Below are the code and all the weights of a small trained network. Each question names an input and a target symbol and asks about switching units off, where a switched-off unit gives its printed mean instead of its output.

import numpy as np


def w(rows, s, z=0):
    codes = np.array(rows[::2]) - 128.0
    scale = np.full(codes.shape[1], s)
    scale[-1] = z or s
    return codes * scale


def f(y):
    return y / 2 * (1 + np.tanh(0.7978845608 * (y + 0.044715 * y**3)))


def softmax(a):
    e = np.exp(a - a.max(-1, keepdims=True))
    return e / e.sum(-1, keepdims=True)


def log_softmax(a):
    a = a - a.max(-1, keepdims=True)
    return a - np.log(np.exp(a).sum(-1, keepdims=True))


def net(x, mask):
    ids = ['γδζηθμτ'.index(c) for c in x.split()]
    T = len(ids)
    res = E[ids] + P[:T]
    q, k, v = (res @ M[0].T for M in (Q, K, V))
    z = softmax(np.where(np.tri(T) > 0, q @ k.T / 4**0.5, -1e9)) @ v
    res = res + np.where(mask[0], z, O[0][:, -1]) @ O[0][:, :-1]
    y = f(res @ A[0][:, :-1].T + A[0][:, -1])
    res = res + np.where(mask[1:13], y, B[0][:, -1]) @ B[0][:, :-1]
    return log_softmax(res[-1] @ U[:, :-1].T + U[:, -1])


Q, K, V, O, A, B = {}, {}, {}, {}, {}, {}
E = w([
[6,133,111],'γ',
[147,128,210],'δ',
[22,130,105],'ζ',
[145,107,21],'η',
[169,98,29],'θ',
[30,124,74],'μ',
[181,207,100],'τ',
],0.019)
P = w([
[155,247,18],'0',
[123,214,62],'1',
[104,183,86],'2',
[92,152,102],'3',
[85,120,114],'4',
[83,88,123],'5',
[82,55,131],'6',
[84,20,140],'7',
],0.011)
Q[0] = w([
[54,91,121],'head 1',
[63,108,144],'head 1',
[249,133,93],'head 1',
[254,169,228],'head 1',
],0.0083)
K[0] = w([
[127,49,141],'head 1',
[163,90,167],'head 1',
[143,193,96],'head 1',
[129,253,137],'head 1',
],0.015)
V[0] = w([
[200,180,155],'head 1',
[181,124,2],'head 1',
[220,49,164],'head 1',
[83,208,152],'head 1',
],0.0085)
O[0] = w([
[43,101,121,88],'head 1',
[131,157,254,167],'head 1',
[80,218,119,3],'head 1',
[153,46,100,185],'head 1',
],0.0089,0.0074)
A[0] = w([
[225,153,215,10],'neuron 1',
[137,137,85,158],'neuron 2',
[179,99,101,164],'neuron 3',
[175,175,41,144],'neuron 4',
[13,60,74,147],'neuron 5',
[161,102,204,23],'neuron 6',
[172,106,172,32],'neuron 7',
[130,182,114,183],'neuron 8',
[91,185,211,163],'neuron 9',
[140,84,41,72],'neuron 10',
[7,142,47,172],'neuron 11',
[190,122,37,161],'neuron 12',
],0.015,0.013)
B[0] = w([
[46,137,63,143],'neuron 1',
[160,185,43,147],'neuron 2',
[144,153,153,187],'neuron 3',
[61,199,27,136],'neuron 4',
[65,121,40,247],'neuron 5',
[199,240,79,135],'neuron 6',
[141,197,96,126],'neuron 7',
[147,202,131,142],'neuron 8',
[185,97,118,159],'neuron 9',
[228,72,124,159],'neuron 10',
[196,184,254,204],'neuron 11',
[176,149,137,172],'neuron 12',
],0.012)
U = w([
[121,114,70,33],'γ',
[139,221,136,171],'δ',
[113,127,81,61],'ζ',
[3,140,79,254],'η',
[156,134,250,145],'θ',
[112,83,155,209],'μ',
[113,134,92,46],'τ',
],0.017,0.008)

Each question gives the input, a string of symbols that net reads in full, and the target symbol t.
The units are the heads (4 rows each of Q, K, V and O) and the neurons (one row each of A and B). Each row of codes is followed by its name. A weight is (code - 128) times the scale printed after its matrix; where a second scale follows, it is the last column's (O, A, B and U).
mask holds one flag per unit, heads first, then neurons. A switched-off unit (its flag False) gives its mean, the last column of its rows in O or B, instead of its output. The means were averaged over made-up inputs and are rounded, as every weight is.
A unit's drop is (log p(t) with every unit on - log p(t) with that unit switched off) / (log p(t) with every unit on - log p(t) with every unit switched off).
The circuit of an input: a set's keep is (log p(t) with only the set's units on - log p(t) with every unit switched off) / (log p(t) with every unit on - log p(t) with every unit switched off). Starting from the 12 units with the biggest drops (on a tie, the unit counted first), units are removed one at a time, each time the one whose removal leaves the highest keep (on an exact tie, the one counted first), for as long as the keep stays at least 0.8.
circuit, biggest first: the units of the circuit, biggest drop first
most important unit: the unit with the biggest drop
k most important neurons: the k neurons with the biggest drops, biggest first
drop of u: that unit's drop, to one decimal
input δ γ δ δ γ δ η, target δ: circuit, biggest first : head 1; neuron 5; neuron 11
input ζ γ τ γ ζ η δ, target δ: circuit, biggest first : neuron 6
input θ θ γ τ δ δ μ, target δ: circuit, biggest first : neuron 11; head 1; neuron 5
input γ ζ θ δ η δ η, target θ: circuit, biggest first : head 1; neuron 5
input δ τ δ η ζ δ δ θ, target δ: 3 most important neurons : neuron 5; neuron 11; neuron 8
input τ γ η, target δ: 3 most important neurons : neuron 5; neuron 11; neuron 4
input θ δ γ ζ δ θ ζ, target θ: 2 most important neurons : neuron 11; neuron 9
input ζ δ μ, target δ: circuit, biggest first : neuron 11; neuron 5
input ζ γ η ζ γ μ, target γ: circuit, biggest first : head 1; neuron 10
input γ θ τ δ, target δ: 3 most important neurons : neuron 6; neuron 1; neuron 11
input δ ζ η τ δ τ, target θ: 2 most important neurons : neuron 5; neuron 6
input δ θ δ δ δ γ, target δ: circuit, biggest first : neuron 11; neuron 5; head 1
input τ δ θ θ δ δ δ τ, target θ: 2 most important neurons : neuron 5; neuron 2
input δ γ δ γ δ ζ, target δ: most important neuron : neuron 11
input δ γ ζ δ γ, target δ: circuit, biggest first : neuron 11; neuron 5
input τ γ δ η δ γ δ, target μ: 3 most important neurons : neuron 11; neuron 5; neuron 1
input δ δ γ τ θ γ, target θ: drop of neuron 11 : 1.0
input θ δ γ γ δ θ γ, target θ: drop of head 1 : 1.4
input η θ η γ μ, target γ: drop of neuron 11 : 0.0
input γ δ θ ζ, target θ: most important unit : neuron 11
